Below are the code and all the weights of a small trained network. Each question names an input and a target symbol and asks about switching units off, where a switched-off unit gives its printed mean instead of its output.

import numpy as np


def w(rows, s, z=0):
    codes = np.array(rows[::2]) - 128.0
    scale = np.full(codes.shape[1], s)
    scale[-1] = z or s
    return codes * scale


def f(y):
    return np.maximum(y, 0)


def softmax(a):
    e = np.exp(a - a.max(-1, keepdims=True))
    return e / e.sum(-1, keepdims=True)


def log_softmax(a):
    a = a - a.max(-1, keepdims=True)
    return a - np.log(np.exp(a).sum(-1, keepdims=True))


def net(x, mask):
    ids = ['αβγεηθλμξπστφψω'.index(c) for c in x.split()]
    T = len(ids)
    res = E[ids] + P[:T]
    u = 0
    for l in range(2):
        q, k, v = (res @ M[l].T for M in (Q, K, V))
        z = softmax(np.where(np.tri(T) > 0, q @ k.T / 4**0.5, -1e9)) @ v
        res = res + np.where(mask[u], z, O[l][:, -1]) @ O[l][:, :-1]
        u += 1
        y = f(res @ A[l][:, :-1].T + A[l][:, -1])
        res = res + np.where(mask[u : u + 16], y, B[l][:, -1]) @ B[l][:, :-1]
        u += 16
    return log_softmax(res[-1] @ U[:, :-1].T + U[:, -1])


Q, K, V, O, A, B = {}, {}, {}, {}, {}, {}
E = w([
[39,121,137,97,206,203,101,80],'α',
[79,28,124,203,200,157,131,44],'β',
[146,156,18,219,154,136,163,219],'γ',
[245,134,100,92,173,147,140,55],'ε',
[108,131,114,84,24,121,224,191],'η',
[147,199,105,151,159,130,23,180],'θ',
[83,128,162,43,145,111,170,213],'λ',
[97,159,98,214,250,103,215,132],'μ',
[127,127,21,167,83,82,83,204],'ξ',
[68,54,130,104,81,120,96,107],'π',
[109,136,134,184,53,92,154,116],'σ',
[150,58,183,148,180,193,141,135],'τ',
[82,80,119,150,209,44,150,160],'φ',
[80,156,154,185,194,159,171,60],'ψ',
[48,184,139,96,141,121,217,90],'ω',
],0.017)
P = w([
[19,83,254,126,98,169,87,161],'0',
[82,143,147,65,73,126,143,128],'1',
[113,161,98,92,71,117,123,115],'2',
[114,156,86,97,77,121,124,101],'3',
[126,138,79,100,69,132,136,84],'4',
[127,137,67,100,77,119,126,83],'5',
[138,169,63,109,69,113,117,76],'6',
[146,119,58,90,87,141,140,76],'7',
[147,129,52,104,77,119,132,74],'8',
[129,148,95,126,83,132,112,96],'9',
],0.0053)
Q[0] = w([
[1,105,107,159,100,61,169,190],'L0H0',
[217,79,161,60,177,127,138,138],'L0H0',
[115,127,77,110,162,115,90,142],'L0H0',
[189,119,124,106,119,113,92,150],'L0H0',
],0.01)
K[0] = w([
[253,152,53,65,118,111,161,2],'L0H0',
[67,160,180,224,77,214,110,174],'L0H0',
[113,141,186,165,72,156,135,53],'L0H0',
[65,92,245,141,86,145,159,183],'L0H0',
],0.0077)
V[0] = w([
[200,112,50,35,173,169,152,89],'L0H0',
[50,80,64,81,127,154,101,101],'L0H0',
[86,123,86,164,2,177,81,54],'L0H0',
[78,174,96,133,99,204,118,125],'L0H0',
],0.0074)
O[0] = w([
[103,156,85,197,90,254,66,89,3],'L0H0',
[147,101,20,9,146,93,122,129,218],'L0H0',
[147,82,168,190,60,188,89,105,228],'L0H0',
[224,232,118,56,54,127,122,103,118],'L0H0',
],0.0085,0.0034)
A[0] = w([
[103,105,194,79,122,94,183,119,148],'L0N0',
[129,148,228,26,157,111,66,183,118],'L0N1',
[132,59,46,218,168,142,91,102,248],'L0N2',
[40,157,63,153,70,75,80,88,189],'L0N3',
[165,35,155,137,97,131,98,148,164],'L0N4',
[120,226,112,70,149,105,100,115,7],'L0N5',
[102,103,102,49,185,65,113,147,84],'L0N6',
[162,178,111,184,152,112,173,133,176],'L0N7',
[124,162,181,187,158,150,134,131,140],'L0N8',
[80,159,116,153,71,70,162,152,145],'L0N9',
[127,113,138,173,176,64,165,109,124],'L0N10',
[123,176,221,135,149,111,223,42,60],'L0N11',
[186,145,119,155,93,119,168,149,226],'L0N12',
[152,84,93,172,88,60,80,174,135],'L0N13',
[66,134,117,117,255,75,117,34,55],'L0N14',
[76,131,187,119,106,58,166,211,170],'L0N15',
],0.0083,0.0015)
B[0] = w([
[96,142,164,112,167,152,166,92,224],'L0N0',
[101,117,85,135,243,172,70,141,173],'L0N1',
[74,151,198,108,85,145,154,219,217],'L0N2',
[116,38,91,124,191,154,182,156,245],'L0N3',
[157,152,173,132,125,120,92,166,192],'L0N4',
[89,171,125,110,72,168,92,142,146],'L0N5',
[112,107,47,140,185,112,160,112,236],'L0N6',
[181,118,165,109,160,114,143,221,158],'L0N7',
[109,114,75,109,137,96,74,128,143],'L0N8',
[143,112,188,75,130,132,127,127,234],'L0N9',
[106,159,205,161,98,92,178,128,213],'L0N10',
[179,162,254,184,83,139,114,109,173],'L0N11',
[131,149,130,87,166,145,94,204,181],'L0N12',
[118,120,211,153,141,112,114,73,233],'L0N13',
[78,170,109,184,88,178,174,104,231],'L0N14',
[67,124,98,72,126,108,122,150,253],'L0N15',
],0.0068,0.0076)
Q[1] = w([
[254,174,102,123,152,138,119,83],'L1H0',
[93,95,171,191,102,208,164,173],'L1H0',
[88,148,120,125,140,156,49,68],'L1H0',
[94,100,161,104,125,211,123,176],'L1H0',
],0.0071)
K[1] = w([
[117,147,159,125,161,160,105,157],'L1H0',
[151,155,107,152,124,164,178,132],'L1H0',
[104,131,115,100,122,98,124,93],'L1H0',
[247,124,120,127,159,133,101,99],'L1H0',
],0.013)
V[1] = w([
[108,157,159,153,91,177,106,175],'L1H0',
[67,115,121,167,188,163,138,117],'L1H0',
[40,135,79,73,2,151,109,121],'L1H0',
[156,154,81,167,161,134,158,111],'L1H0',
],0.0071)
O[1] = w([
[15,151,149,118,141,254,183,169,58],'L1H0',
[102,132,184,192,83,234,95,133,253],'L1H0',
[16,95,160,55,84,105,98,127,93],'L1H0',
[103,194,163,147,85,17,140,142,15],'L1H0',
],0.0084,0.0043)
A[1] = w([
[168,192,121,72,214,161,94,167,155],'L1N0',
[124,159,185,67,206,162,148,116,138],'L1N1',
[185,134,193,189,192,130,97,164,122],'L1N2',
[169,132,144,131,98,175,134,101,92],'L1N3',
[162,160,116,83,138,136,181,20,153],'L1N4',
[159,179,93,135,121,209,118,184,153],'L1N5',
[187,99,93,158,111,115,135,136,178],'L1N6',
[158,74,164,170,87,30,138,190,205],'L1N7',
[90,153,93,30,143,205,142,72,95],'L1N8',
[113,158,142,132,64,199,202,105,167],'L1N9',
[160,16,86,123,254,89,155,160,161],'L1N10',
[84,124,84,235,142,105,75,145,252],'L1N11',
[117,134,194,175,77,110,144,21,209],'L1N12',
[163,132,212,113,108,86,103,114,86],'L1N13',
[156,162,69,71,153,98,93,163,104],'L1N14',
[146,111,54,118,224,204,101,97,183],'L1N15',
],0.0076,0.0025)
B[1] = w([
[150,85,107,196,120,166,169,196,160],'L1N0',
[125,165,25,156,128,90,138,125,193],'L1N1',
[172,158,100,120,39,84,144,70,178],'L1N2',
[99,102,114,153,98,200,164,147,142],'L1N3',
[89,226,116,69,123,115,68,140,144],'L1N4',
[103,82,228,103,81,87,177,83,166],'L1N5',
[134,203,83,76,171,189,120,119,149],'L1N6',
[101,189,195,91,199,116,89,128,215],'L1N7',
[125,91,96,149,115,55,103,119,181],'L1N8',
[149,134,118,124,108,68,89,162,197],'L1N9',
[111,145,101,105,150,226,112,47,255],'L1N10',
[176,105,115,40,127,130,96,109,203],'L1N11',
[156,117,156,117,124,163,56,148,203],'L1N12',
[145,100,116,142,161,38,110,108,158],'L1N13',
[128,125,155,89,187,144,69,218,146],'L1N14',
[152,73,144,208,124,3,155,94,178],'L1N15',
],0.0069,0.01)
U = w([
[147,138,55,138,126,125,153,124,37],'α',
[81,213,39,88,66,109,126,84,106],'β',
[96,113,42,182,101,21,118,101,6],'γ',
[48,174,101,79,185,178,238,41,194],'ε',
[179,80,83,212,176,59,53,191,155],'η',
[50,46,132,223,85,162,145,175,140],'θ',
[152,121,103,138,176,170,209,220,115],'λ',
[124,103,63,49,82,60,191,162,47],'μ',
[177,55,252,91,143,36,145,110,221],'ξ',
[127,127,3,149,191,116,133,161,156],'π',
[157,169,76,47,195,235,48,148,195],'σ',
[135,27,103,82,109,149,140,38,15],'τ',
[125,146,106,197,138,53,204,148,77],'φ',
[203,66,93,186,157,160,219,72,81],'ψ',
[150,205,131,174,91,154,31,73,125],'ω',
],0.0057,0.002)

Each question gives the input, a string of symbols that net reads in full, and the target symbol t.
The units are the heads (4 rows each of Q, K, V and O) and the neurons (one row each of A and B). Each row of codes is followed by its name. A weight is (code - 128) times the scale printed after its matrix; where a second scale follows, it is the last column's (O, A, B and U).
mask holds one flag per unit, layer by layer, with each layer's heads first. A switched-off unit (its flag False) gives its mean, the last column of its rows in O or B, instead of its output. The means were averaged over made-up inputs and are rounded, as every weight is.
A unit's drop is (log p(t) with every unit on - log p(t) with that unit switched off) / (log p(t) with every unit on - log p(t) with every unit switched off).
The circuit of an input: a set's keep is (log p(t) with only the set's units on - log p(t) with every unit switched off) / (log p(t) with every unit on - log p(t) with every unit switched off). Starting from the 12 units with the biggest drops (on a tie, the unit counted first), units are removed one at a time, each time the one whose removal leaves the highest keep (on an exact tie, the one counted first), for as long as the keep stays at least 0.8.
units of the circuit, in order: the units of the circuit, biggest drop first
unit that matters most: the unit with the biggest drop
top k neurons: the k neurons with the biggest drops, biggest first
top k neurons in layer l: the k neurons of layer l with the biggest drops, biggest first
input φ τ σ σ σ ε ξ, target ω: units of the circuit, in order : L0H0
input ε ξ φ σ σ, target θ: units of the circuit, in order : L0H0, L1H0
input ξ φ φ σ φ, target ξ: units of the circuit, in order : L0H0, L0N10, L1N7
input φ σ β σ γ, target λ: units of the circuit, in order : L1H0, L0N7, L0N2
input π σ σ α σ π π φ, target ε: units of the circuit, in order : L1N10, L0N6
input σ π σ φ σ, target ε: top 2 neurons : L1N10, L0N3
input τ η σ, target ξ: top 2 neurons in layer 1 : L1N10, L1N13
input λ φ σ ω, target β: top 2 neurons : L1N4, L0N5
input π ω σ ε γ σ σ φ σ, target σ: top 3 neurons in layer 0 : L0N3, L0N14, L0N2
input β θ ω η, target μ: top 2 neurons : L0N5, L1N10
input π ψ φ φ σ π ε ε φ, target σ: top 3 neurons : L0N2, L1N11, L0N3
input φ φ β ψ, target ω: top 2 neurons in layer 1 : L1N12, L1N9
input π ξ σ ψ σ σ π θ, target η: top 4 neurons : L1N15, L1N0, L1N14, L0N1
input σ σ ξ ω, target β: top 2 neurons in layer 1 : L1N4, L1N1
input λ γ β π ξ, target σ: unit that matters most : L0N14
input σ ξ θ σ η φ σ ε ω, target ψ: top 2 neurons : L1N15, L0N3
input σ σ τ φ ε σ α, target ψ: top 2 neurons : L1N15, L0N15
input φ β σ π ε, target ω: top 2 neurons : L0N15, L0N6
input π π π θ π φ η σ π α, target γ: top 2 neurons in layer 1 : L1N15, L1N8
input σ σ σ ω β σ μ, target φ: top neuron in layer 0 : L0N7
input φ σ ω α η φ ω ε, target ω: top 2 neurons in layer 1 : L1N4, L1N12
input σ ε γ σ φ γ σ σ θ φ, target ψ: top 2 neurons in layer 0 : L0N2, L0N11
input σ σ ξ, target σ: top 2 neurons : L1N10, L0N14
input ε ω β γ, target θ: top 2 neurons : L0N2, L1N5
input σ φ π σ μ σ ε, target ψ: top 2 neurons in layer 0 : L0N12, L0N11
input φ ε θ τ π σ σ σ π, target ω: top 2 neurons : L0N6, L0N2
